Below is a small trained network, with its code and all its weights. Each question gives an input and a target symbol and asks what happens when units are switched off, that is, made to give their printed mean instead of their output.

import numpy as np


def w(rows, s, z=0):
    codes = np.array(rows[::2]) - 128.0
    scale = np.full(codes.shape[1], s)
    scale[-1] = z or s
    return codes * scale


def f(y):
    return y / 2 * (1 + np.tanh(0.7978845608 * (y + 0.044715 * y**3)))


def softmax(a):
    e = np.exp(a - a.max(-1, keepdims=True))
    return e / e.sum(-1, keepdims=True)


def log_softmax(a):
    a = a - a.max(-1, keepdims=True)
    return a - np.log(np.exp(a).sum(-1, keepdims=True))


def net(x, mask):
    ids = ['ΘΛΠΦΨαβγδεζημτω'.index(c) for c in x.split()]
    T = len(ids)
    res = E[ids] + P[:T]
    u = 0
    for l in range(2):
        q, k, v = (res @ M[l].T for M in (Q, K, V))
        z = softmax(np.where(np.tri(T) > 0, q @ k.T / 3**0.5, -1e9)) @ v
        res = res + np.where(mask[u], z, O[l][:, -1]) @ O[l][:, :-1]
        u += 1
        y = f(res @ A[l][:, :-1].T + A[l][:, -1])
        res = res + np.where(mask[u : u + 12], y, B[l][:, -1]) @ B[l][:, :-1]
        u += 12
    return log_softmax(res[-1] @ U[:, :-1].T + U[:, -1])


Q, K, V, O, A, B = {}, {}, {}, {}, {}, {}
E = w([
[151,137,40,49,95],'Θ',
[111,151,61,69,93],'Λ',
[133,155,54,78,148],'Π',
[208,121,218,254,125],'Φ',
[95,174,50,119,177],'Ψ',
[178,217,125,151,102],'α',
[107,216,124,171,96],'β',
[141,238,101,187,175],'γ',
[161,63,101,168,90],'δ',
[51,92,107,166,109],'ε',
[193,174,101,181,163],'ζ',
[101,82,128,162,44],'η',
[105,27,107,161,116],'μ',
[198,114,141,126,34],'τ',
[186,50,103,126,189],'ω',
],0.011)
P = w([
[128,169,2,76,102],'0',
[149,177,17,150,99],'1',
[162,173,36,203,113],'2',
[155,152,90,205,128],'3',
[153,136,114,209,150],'4',
[155,115,140,224,171],'5',
],0.0058)
Q[0] = w([
[163,138,122,248,126],'0.h0',
[124,90,206,99,99],'0.h0',
[132,123,229,89,103],'0.h0',
],0.018)
K[0] = w([
[134,52,254,121,96],'0.h0',
[135,137,62,69,95],'0.h0',
[119,126,42,84,89],'0.h0',
],0.014)
V[0] = w([
[22,132,145,162,45],'0.h0',
[25,146,101,137,255],'0.h0',
[84,28,84,121,100],'0.h0',
],0.0093)
O[0] = w([
[12,140,146,146,2,119],'0.h0',
[36,113,90,251,206,250],'0.h0',
[137,45,81,153,36,130],'0.h0',
],0.0095,0.0021)
A[0] = w([
[175,223,147,123,149,156],'0.n0',
[161,162,118,87,169,107],'0.n1',
[123,120,131,40,100,105],'0.n2',
[75,78,90,158,101,98],'0.n3',
[159,77,104,158,146,176],'0.n4',
[203,183,163,116,167,120],'0.n5',
[144,93,78,68,144,198],'0.n6',
[137,125,48,134,123,255],'0.n7',
[106,214,85,132,100,245],'0.n8',
[133,192,118,90,163,97],'0.n9',
[176,254,110,120,150,175],'0.n10',
[165,72,170,178,77,156],'0.n11',
],0.0089,0.0053)
B[0] = w([
[75,44,116,132,144,169],'0.n0',
[136,16,117,136,144,148],'0.n1',
[210,166,146,153,42,131],'0.n2',
[125,93,137,179,119,164],'0.n3',
[201,172,104,170,122,160],'0.n4',
[117,24,138,169,154,150],'0.n5',
[200,144,58,73,104,170],'0.n6',
[140,166,7,142,89,248],'0.n7',
[34,102,31,65,75,237],'0.n8',
[88,21,144,109,128,151],'0.n9',
[79,52,73,109,115,212],'0.n10',
[165,1,165,200,19,140],'0.n11',
],0.0068,0.011)
Q[1] = w([
[63,106,197,125,132],'1.h0',
[106,30,101,179,61],'1.h0',
[205,166,254,122,139],'1.h0',
],0.0097)
K[1] = w([
[128,24,65,141,71],'1.h0',
[205,82,215,147,150],'1.h0',
[135,134,1,67,92],'1.h0',
],0.0079)
V[1] = w([
[70,101,176,126,59],'1.h0',
[1,142,107,94,173],'1.h0',
[163,151,132,25,102],'1.h0',
],0.0094)
O[1] = w([
[21,119,195,103,56,133],'1.h0',
[43,158,126,138,255,235],'1.h0',
[160,144,172,10,149,2],'1.h0',
],0.0096,0.0074)
A[1] = w([
[120,131,119,204,144,71],'1.n0',
[134,102,103,176,107,134],'1.n1',
[104,148,110,122,81,163],'1.n2',
[134,170,104,110,171,180],'1.n3',
[96,196,167,156,229,60],'1.n4',
[90,98,140,101,101,156],'1.n5',
[142,132,132,32,180,161],'1.n6',
[223,142,181,89,88,151],'1.n7',
[139,96,112,95,162,70],'1.n8',
[97,185,88,125,147,254],'1.n9',
[85,103,132,94,100,224],'1.n10',
[159,254,87,116,130,229],'1.n11',
],0.0095,0.007)
B[1] = w([
[132,149,77,69,131,204],'1.n0',
[158,170,119,129,123,201],'1.n1',
[134,191,140,119,92,183],'1.n2',
[144,111,204,175,128,198],'1.n3',
[165,182,153,16,115,214],'1.n4',
[133,109,177,134,103,167],'1.n5',
[148,2,205,142,149,156],'1.n6',
[6,111,78,99,215,176],'1.n7',
[96,57,108,126,127,151],'1.n8',
[129,156,180,188,147,253],'1.n9',
[147,147,214,108,116,186],'1.n10',
[219,149,202,130,166,199],'1.n11',
],0.0077,0.023)
U = w([
[158,76,144,70,171,80],'Θ',
[228,148,253,102,125,140],'Λ',
[188,47,212,237,150,190],'Π',
[122,115,130,137,138,88],'Φ',
[188,188,168,198,168,254],'Ψ',
[57,43,183,158,174,143],'α',
[79,146,251,109,154,130],'β',
[34,125,79,83,182,96],'γ',
[132,160,31,49,102,123],'δ',
[40,165,95,179,96,126],'ε',
[82,77,26,196,155,85],'ζ',
[132,185,216,88,74,99],'η',
[205,177,97,166,46,73],'μ',
[72,89,130,53,114,161],'τ',
[206,113,38,133,120,47],'ω',
],0.0055,0.0058)

Each question gives the input, a string of symbols that net reads in full, and the target symbol t.
The units are the heads (3 rows each of Q, K, V and O) and the neurons (one row each of A and B). Each row of codes is followed by its name. A weight is (code - 128) times the scale printed after its matrix; where a second scale follows, it is the last column's (O, A, B and U).
mask holds one flag per unit, layer by layer, with each layer's heads first. A switched-off unit (its flag False) gives its mean, the last column of its rows in O or B, instead of its output. The means were averaged over made-up inputs and are rounded, as every weight is.
A unit's drop is (log p(t) with every unit on - log p(t) with that unit switched off) / (log p(t) with every unit on - log p(t) with every unit switched off).
The circuit of an input: a set's keep is (log p(t) with only the set's units on - log p(t) with every unit switched off) / (log p(t) with every unit on - log p(t) with every unit switched off). Starting from the 12 units with the biggest drops (on a tie, the unit counted first), units are removed one at a time, each time the one whose removal leaves the highest keep (on an exact tie, the one counted first), for as long as the keep stays at least 0.8.
circuit, biggest first: the units of the circuit, biggest drop first
unit that matters most: the unit with the biggest drop
top k neurons: the k neurons with the biggest drops, biggest first
k most important neurons of layer l: the k neurons of layer l with the biggest drops, biggest first
drop when u is switched off: that unit's drop, to one decimal
input Ψ Ψ Φ, target Π: circuit, biggest first => [0.h0, 0.n5, 1.n4, 0.n0]
input Ψ τ Ψ δ, target τ: circuit, biggest first => [1.n7, 0.h0, 1.h0]
input δ Λ Ψ η, target η: circuit, biggest first => [0.h0, 1.h0, 0.n11]
input γ Θ Θ γ Π, target γ: unit that matters most => 0.h0
input ζ Φ Ψ Ψ, target τ: top 3 neurons => [1.n9, 0.n10, 1.n11]
input Ψ β Θ, target β: 2 most important neurons of layer 0 => [0.n7, 0.n8]
input Θ Λ β Ψ Θ, target β: 2 most important neurons of layer 0 => [0.n7, 0.n6]
input α Ψ β ω Ψ δ, target ω: 2 most important neurons of layer 0 => [0.n8, 0.n4]
input Λ γ ζ β γ Ψ, target γ: 2 most important neurons of layer 1 => [1.n4, 1.n11]
input Θ Ψ δ Ψ Θ, target δ: top 3 neurons => [0.n8, 1.n7, 1.n9]
input Ψ Ψ γ Ψ Ψ Θ, target Ψ: 2 most important neurons of layer 0 => [0.n8, 0.n11]
input μ Ψ ε, target μ: top 2 neurons => [0.n8, 0.n11]
input Ψ α ζ μ, target μ: 3 most important neurons of layer 0 => [0.n10, 0.n8, 0.n11]
input Λ Λ δ Ψ, target δ: unit that matters most => 1.h0
input Ψ Π γ β Ψ, target γ: 2 most important neurons of layer 1 => [1.n11, 1.n0]
input τ γ Ψ β Θ Ψ, target β: top 2 neurons => [1.n4, 0.n7]
input Ψ γ Θ Λ, target γ: top 2 neurons => [0.n6, 0.n5]
input Λ Λ Θ, target Λ: 2 most important neurons of layer 1 => [1.n11, 1.n6]
input Λ β Ψ β, target β: drop when 1.h0 is switched off => 0.9
input Ψ μ Θ ε η Ψ, target η: drop when 0.h0 is switched off => 1.1
input Ψ ε γ, target ε: drop when 1.h0 is switched off => 0.3
input ζ Λ Θ, target ζ: most important neuron of layer 1 => [1.n4]
input γ Ψ Π, target γ: drop when 0.n7 is switched off => 0.1
input Ψ μ Φ δ Π γ, target α: top 2 neurons => [0.n0, 0.n10]
